Here is a tiny trained network, its code and every weight. The questions are about switching its units off for an input and a class, where a switched-off unit gives its printed mean instead of its output.

import numpy as np


def w(rows, s, z=0):
    codes = np.array(rows[::2]) - 128.0
    scale = np.full(codes.shape[1], s)
    scale[-1] = z or s
    return codes * scale


def norm(h):
    return h / np.sqrt((h * h).mean(-1, keepdims=True) + 1e-5)


def f(y):
    return y / 2 * (1 + np.tanh(0.7978845608 * (y + 0.044715 * y**3)))


def log_softmax(a):
    a = a - a.max(-1, keepdims=True)
    return a - np.log(np.exp(a).sum(-1, keepdims=True))


def net(x, mask):
    res = np.array(x, float).reshape(1, 7) / 4 @ E
    u = 0
    for l in range(3):
        y = f(norm(res) @ A[l][:, :-1].T + A[l][:, -1])
        res = res + np.where(mask[u : u + 5], y, B[l][:, -1]) @ B[l][:, :-1]
        u += 5
    return log_softmax(norm(res)[-1] @ U[:, :-1].T + U[:, -1])


A, B = {}, {}
E = w([
[107,94,132,123,116,179,223,22,253,124,206],'x0',
[91,117,61,169,89,99,75,160,42,78,200],'x1',
[136,195,142,114,174,156,144,103,124,186,74],'x2',
[50,247,61,206,212,163,92,166,162,154,106],'x3',
[98,105,105,162,120,136,175,106,160,126,167],'x4',
[97,169,98,169,150,138,102,126,114,132,122],'x5',
[101,163,124,151,159,161,167,91,190,154,125],'x6',
],0.012)
A[0] = w([
[127,251,143,129,193,137,156,127,194,163,59,2],'L0N0',
[86,208,98,174,149,135,143,112,181,119,167,78],'L0N1',
[110,143,104,160,143,134,132,121,152,119,144,15],'L0N2',
[121,178,113,147,146,124,70,144,79,116,109,20],'L0N3',
[114,227,114,155,152,107,31,183,70,118,89,84],'L0N4',
],0.028,0.0031)
B[0] = w([
[213,212,223,54,138,145,192,36,177,141,78,233],'L0N0',
[55,79,68,170,144,138,144,131,160,128,157,195],'L0N1',
[88,100,119,143,125,127,123,155,154,123,155,153],'L0N2',
[116,139,122,145,120,143,86,184,56,161,125,195],'L0N3',
[163,125,92,85,155,136,46,249,58,139,127,254],'L0N4',
],0.019,0.035)
A[1] = w([
[65,217,154,234,76,98,117,146,135,168,160,76],'L1N0',
[173,37,192,126,43,91,130,104,102,74,128,75],'L1N1',
[175,6,160,52,71,98,133,142,94,100,146,109],'L1N2',
[106,224,153,243,111,44,95,81,158,107,86,3],'L1N3',
[153,231,119,244,95,12,158,98,142,68,128,17],'L1N4',
],0.023,0.0029)
B[1] = w([
[112,50,88,82,104,78,123,39,143,166,39,134],'L1N0',
[152,167,185,161,90,105,105,93,124,27,159,214],'L1N1',
[145,108,154,188,105,7,172,174,174,99,45,250],'L1N2',
[161,132,117,34,139,65,188,73,91,67,150,131],'L1N3',
[111,213,128,220,135,147,129,132,134,82,80,129],'L1N4',
],0.014,0.022)
A[2] = w([
[114,123,109,172,92,133,108,59,41,155,156,7],'L2N0',
[125,117,143,139,74,120,101,66,4,177,109,29],'L2N1',
[143,139,123,142,115,117,67,160,39,121,113,169],'L2N2',
[113,103,133,167,113,128,130,137,89,149,91,103],'L2N3',
[136,83,120,84,94,155,96,100,53,162,108,64],'L2N4',
],0.032,0.002)
B[2] = w([
[119,128,140,142,118,120,145,61,126,124,188,129],'L2N0',
[62,121,146,74,121,78,47,110,141,134,149,156],'L2N1',
[173,116,119,122,70,138,126,136,6,150,201,255],'L2N2',
[154,147,106,125,155,139,28,25,121,112,111,158],'L2N3',
[116,151,96,185,124,129,28,112,153,118,146,176],'L2N4',
],0.017,0.028)
U = w([
[151,174,95,94,153,141,41,221,18,154,141,253],'0',
[129,123,168,177,82,41,148,111,112,63,108,72],'1',
[10,67,50,166,146,145,159,91,162,136,183,37],'2',
[158,241,192,50,194,185,201,68,184,189,82,138],'3',
],0.011,0.0025)

Each question gives the input, the list of numbers given to net, and the class t.
The units are the neurons (one row each of A and B). Each row of codes is followed by its name. A weight is (code - 128) times the scale printed after its matrix; where a second scale follows, it is the last column's (A, B and U).
mask holds one flag per neuron, layer by layer. A switched-off neuron (its flag False) gives its mean, the last column of its row in B, instead of its output. The means were averaged over made-up inputs and are rounded, as every weight is.
A unit's drop is (log p(t) with every unit on - log p(t) with that unit switched off) / (log p(t) with every unit on - log p(t) with every unit switched off).
The circuit of an input: a set's keep is (log p(t) with only the set's units on - log p(t) with every unit switched off) / (log p(t) with every unit on - log p(t) with every unit switched off). Starting from the 12 units with the biggest drops (on a tie, the unit counted first), units are removed one at a time, each time the one whose removal leaves the highest keep (on an exact tie, the one counted first), for as long as the keep stays at least 0.8.
circuit, biggest first: the units of the circuit, biggest drop first
k most important neurons: the k neurons with the biggest drops, biggest first
k most important neurons of layer l: the k neurons of layer l with the biggest drops, biggest first
drop of u: that unit's drop, to one decimal
input [-2,0,8,4,8,-4,5], class 3: most important neuron of layer 0 -> L0N0
input [3,-1,4,-8,-8,-3,-5], class 1: 2 most important neurons -> L0N4, L0N0
input [4,-4,7,-5,8,-5,-2], class 1: 2 most important neurons -> L0N0, L0N4
input [7,8,-3,-5,8,8,3], class 2: circuit, biggest first -> L0N4, L0N0
input [2,6,-3,-3,4,1,-2], class 1: 3 most important neurons -> L0N4, L0N0, L0N1
input [6,-1,6,-8,3,7,2], class 1: circuit, biggest first -> L0N0, L0N4
input [5,5,8,6,-3,0,-3], class 3: 3 most important neurons -> L0N0, L2N2, L0N1
input [0,2,-3,-4,0,7,-1], class 1: 3 most important neurons -> L0N4, L0N0, L0N1
input [6,-5,-5,-6,-3,-3,-1], class 1: 2 most important neurons -> L0N0, L0N4
input [0,1,6,-2,8,-3,-7], class 1: 4 most important neurons -> L0N4, L0N0, L0N1, L0N3
input [-1,5,5,-5,8,-5,4], class 1: 3 most important neurons -> L0N4, L0N0, L0N1
input [7,8,3,-2,-1,4,-4], class 2: drop of L0N4 -> 0.6
input [1,-8,4,0,-1,-3,1], class 3: drop of L2N1 -> 0.0
input [0,-4,-3,2,0,0,4], class 3: drop of L0N0 -> 0.2
input [4,-4,-7,4,-2,7,7], class 3: drop of L0N0 -> 0.7
